Below is a small trained network, with its code and all its weights. Each question gives an input and a class and asks what happens when units are switched off, that is, made to give their printed mean instead of their output.

import numpy as np


def w(rows, s, z=0):
    codes = np.array(rows[::2]) - 128.0
    scale = np.full(codes.shape[1], s)
    scale[-1] = z or s
    return codes * scale


def f(y):
    return np.maximum(y, 0)


def log_softmax(a):
    a = a - a.max(-1, keepdims=True)
    return a - np.log(np.exp(a).sum(-1, keepdims=True))


def net(x, mask):
    res = np.array(x, float).reshape(1, 5) / 4 @ E
    y = f(res @ A[0][:, :-1].T + A[0][:, -1])
    res = res + np.where(mask, y, B[0][:, -1]) @ B[0][:, :-1]
    return log_softmax(res[-1] @ U[:, :-1].T + U[:, -1])


A, B = {}, {}
E = w([
[24,240,112,35,35,149],'x0',
[82,45,254,89,196,128],'x1',
[118,22,160,171,44,195],'x2',
[177,68,178,99,39,20],'x3',
[119,155,84,218,107,108],'x4',
],0.0083)
A[0] = w([
[212,123,89,203,105,44,228],'n0',
[102,165,16,118,66,111,160],'n1',
[83,91,231,104,128,88,254],'n2',
[133,123,113,112,212,157,193],'n3',
[82,169,41,166,77,186,139],'n4',
[126,110,196,11,2,89,216],'n5',
],0.0093,0.0069)
B[0] = w([
[156,83,192,164,165,56,229],'n0',
[135,164,88,107,94,175,199],'n1',
[111,125,108,102,216,137,232],'n2',
[138,113,115,103,201,109,186],'n3',
[172,176,79,92,91,156,195],'n4',
[249,101,65,87,149,167,248],'n5',
],0.012,0.014)
U = w([
[103,174,120,83,126,122,110],'0',
[126,157,106,100,26,181,142],'1',
[107,129,148,81,108,106,10],'2',
[2,106,180,124,162,159,82],'3',
[122,130,141,136,151,57,151],'4',
[78,118,150,126,87,105,3],'5',
[176,107,115,96,169,136,178],'6',
[140,77,173,224,93,106,216],'7',
],0.015,0.0041)

Each question gives the input, the list of numbers given to net, and the class t.
The units are the neurons (one row each of A and B). Each row of codes is followed by its name. A weight is (code - 128) times the scale printed after its matrix; where a second scale follows, it is the last column's (A, B and U).
mask holds one flag per neuron, in row order. A switched-off neuron (its flag False) gives its mean, the last column of its row in B, instead of its output. The means were averaged over made-up inputs and are rounded, as every weight is.
A unit's drop is (log p(t) with every unit on - log p(t) with that unit switched off) / (log p(t) with every unit on - log p(t) with every unit switched off).
The circuit of an input: a set's keep is (log p(t) with only the set's units on - log p(t) with every unit switched off) / (log p(t) with every unit on - log p(t) with every unit switched off). Starting from all 6 units, units are removed one at a time, each time the one whose removal leaves the highest keep (on an exact tie, the one counted first), for as long as the keep stays at least 0.8.
circuit, biggest first: the units of the circuit, biggest drop first
k most important neurons: the k neurons with the biggest drops, biggest first
drop when u is switched off: that unit's drop, to one decimal
input [-5,1,-2,-2,3], class 7: circuit, biggest first -> (n5, n2)
input [-3,3,8,-5,-7], class 3: circuit, biggest first -> (n5)
input [-6,-8,-4,7,-5], class 7: circuit, biggest first -> (n0, n2)
input [3,-5,-7,4,1], class 1: 2 most important neurons -> (n1, n2)
input [2,-1,1,3,7], class 1: circuit, biggest first -> (n2, n3)
input [-6,-7,2,-3,6], class 7: 3 most important neurons -> (n0, n5, n2)
input [3,-2,1,4,2], class 1: circuit, biggest first -> (n3, n1)
input [-3,-3,-8,-4,0], class 4: 2 most important neurons -> (n5, n2)
input [5,-3,6,3,-3], class 1: 3 most important neurons -> (n0, n3, n1)
input [5,5,2,-8,-2], class 3: 2 most important neurons -> (n5, n1)
input [6,-6,2,5,-6], class 1: 2 most important neurons -> (n1, n0)
input [0,0,-2,3,5], class 4: drop when n5 is switched off -> 0.3
input [3,-1,-6,0,8], class 1: drop when n1 is switched off -> 0.2
input [-5,-6,5,7,-2], class 7: circuit, biggest first -> (n0)
input [-7,8,5,-7,8], class 3: drop when n5 is switched off -> 0.8
input [-4,-4,-1,4,6], class 7: drop when n0 is switched off -> 0.0
